Here is a tiny trained network, its code and every weight. The questions are about switching its units off for an input and a target symbol, where a switched-off unit gives its printed mean instead of its output.

import numpy as np


def w(rows, s, z=0):
    codes = np.array(rows[::2]) - 128.0
    scale = np.full(codes.shape[1], s)
    scale[-1] = z or s
    return codes * scale


def f(y):
    return y / 2 * (1 + np.tanh(0.7978845608 * (y + 0.044715 * y**3)))


def softmax(a):
    e = np.exp(a - a.max(-1, keepdims=True))
    return e / e.sum(-1, keepdims=True)


def log_softmax(a):
    a = a - a.max(-1, keepdims=True)
    return a - np.log(np.exp(a).sum(-1, keepdims=True))


def net(x, mask):
    ids = ['ΘΩβζηλξπστ'.index(c) for c in x.split()]
    T = len(ids)
    res = E[ids] + P[:T]
    q, k, v = (res @ M[0].T for M in (Q, K, V))
    z = softmax(np.where(np.tri(T) > 0, q @ k.T / 3**0.5, -1e9)) @ v
    res = res + np.where(mask[0], z, O[0][:, -1]) @ O[0][:, :-1]
    y = f(res @ A[0][:, :-1].T + A[0][:, -1])
    res = res + np.where(mask[1:17], y, B[0][:, -1]) @ B[0][:, :-1]
    return log_softmax(res[-1] @ U[:, :-1].T + U[:, -1])


Q, K, V, O, A, B = {}, {}, {}, {}, {}, {}
E = w([
[114,82,20],'Θ',
[102,93,168],'Ω',
[116,129,171],'β',
[121,85,22],'ζ',
[54,77,157],'η',
[253,40,131],'λ',
[74,119,106],'ξ',
[50,165,113],'π',
[162,194,121],'σ',
[239,139,30],'τ',
],0.015)
P = w([
[204,88,209],'0',
[32,104,14],'1',
[213,108,223],'2',
[21,118,1],'3',
[213,124,227],'4',
[39,139,25],'5',
[229,146,226],'6',
[48,151,38],'7',
[240,164,219],'8',
[33,134,41],'9',
],0.0053)
Q[0] = w([
[165,64,71],'H1',
[83,152,7],'H1',
[16,188,97],'H1',
],0.011)
K[0] = w([
[191,116,80],'H1',
[196,232,25],'H1',
[117,248,156],'H1',
],0.012)
V[0] = w([
[144,141,204],'H1',
[191,253,86],'H1',
[54,218,177],'H1',
],0.0068)
O[0] = w([
[133,165,173,3],'H1',
[151,169,37,97],'H1',
[2,190,108,36],'H1',
],0.0084,0.0015)
A[0] = w([
[127,67,70,38],'N1',
[114,75,243,72],'N2',
[89,126,53,12],'N3',
[41,149,191,85],'N4',
[134,176,188,128],'N5',
[77,125,133,137],'N6',
[177,171,214,36],'N7',
[233,134,226,99],'N8',
[122,131,125,133],'N9',
[180,186,163,99],'N10',
[150,94,41,169],'N11',
[104,110,140,147],'N12',
[147,154,195,141],'N13',
[195,253,47,2],'N14',
[182,100,94,141],'N15',
[149,203,159,125],'N16',
],0.012,0.0059)
B[0] = w([
[115,83,196,166],'N1',
[229,48,88,216],'N2',
[149,56,212,175],'N3',
[236,155,174,245],'N4',
[91,120,201,145],'N5',
[120,178,140,197],'N6',
[95,107,6,145],'N7',
[39,135,178,229],'N8',
[129,135,124,133],'N9',
[208,119,85,135],'N10',
[121,240,129,254],'N11',
[107,167,124,160],'N12',
[67,106,100,156],'N13',
[27,66,153,189],'N14',
[167,135,69,219],'N15',
[177,91,194,130],'N16',
],0.019,0.0068)
U = w([
[225,198,52,2],'Θ',
[156,103,151,82],'Ω',
[142,118,161,37],'β',
[233,206,38,22],'ζ',
[253,152,100,96],'η',
[173,143,55,216],'λ',
[181,167,107,119],'ξ',
[178,216,211,202],'π',
[65,130,221,23],'σ',
[95,209,86,248],'τ',
],0.0069,0.0032)

Each question gives the input, a string of symbols that net reads in full, and the target symbol t.
The units are the heads (3 rows each of Q, K, V and O) and the neurons (one row each of A and B). Each row of codes is followed by its name. A weight is (code - 128) times the scale printed after its matrix; where a second scale follows, it is the last column's (O, A, B and U).
mask holds one flag per unit, heads first, then neurons. A switched-off unit (its flag False) gives its mean, the last column of its rows in O or B, instead of its output. The means were averaged over made-up inputs and are rounded, as every weight is.
A unit's drop is (log p(t) with every unit on - log p(t) with that unit switched off) / (log p(t) with every unit on - log p(t) with every unit switched off).
The circuit of an input: a set's keep is (log p(t) with only the set's units on - log p(t) with every unit switched off) / (log p(t) with every unit on - log p(t) with every unit switched off). Starting from the 12 units with the biggest drops (on a tie, the unit counted first), units are removed one at a time, each time the one whose removal leaves the highest keep (on an exact tie, the one counted first), for as long as the keep stays at least 0.8.
circuit, biggest first: the units of the circuit, biggest drop first
most important unit: the unit with the biggest drop
k most important neurons: the k neurons with the biggest drops, biggest first
drop of u: that unit's drop, to one decimal
input λ π Ω λ ζ η ζ π σ ζ, target σ: 3 most important neurons : (N3; N14; N1)
input η π η ξ, target π: 2 most important neurons : (N3; N14)
input λ η η Ω, target η: most important unit : H1
input τ π π λ, target π: 2 most important neurons : (N8; N11)
input σ Ω π π σ ζ, target σ: 3 most important neurons : (N3; N1; N14)
input π η η π λ σ, target σ: circuit, biggest first : (N14; H1)
input Ω τ Θ σ ζ π η π ζ, target ζ: 3 most important neurons : (N15; N11; N8)
input τ η σ, target σ: circuit, biggest first : (N8; N4)
input η π π π, target π: 2 most important neurons : (N4; N3)
input π π τ τ Ω π β Θ, target π: 4 most important neurons : (N11; N1; N3; N2)
input λ τ η λ Θ π π π τ, target τ: 3 most important neurons : (N8; N14; N15)
input τ π σ η π β Θ Ω Θ, target ζ: 2 most important neurons : (N15; N11)
input π π Ω η η σ π π η η, target π: 3 most important neurons : (N4; N2; N15)
input π η π Θ Ω λ λ η Θ, target ζ: 2 most important neurons : (N15; N14)
input β π ζ τ π ζ λ, target λ: 3 most important neurons : (N8; N7; N15)
input π π π ζ π π π ξ π π, target π: most important neuron : (N4)
input ξ π Ω π Ω ξ, target π: drop of N11 : -0.1
input π π π Ω τ Θ π ξ σ π, target σ: drop of N5 : -0.1
input π η ζ, target ζ: drop of N8 : 0.4
input τ π η, target η: drop of N2 : 1.1
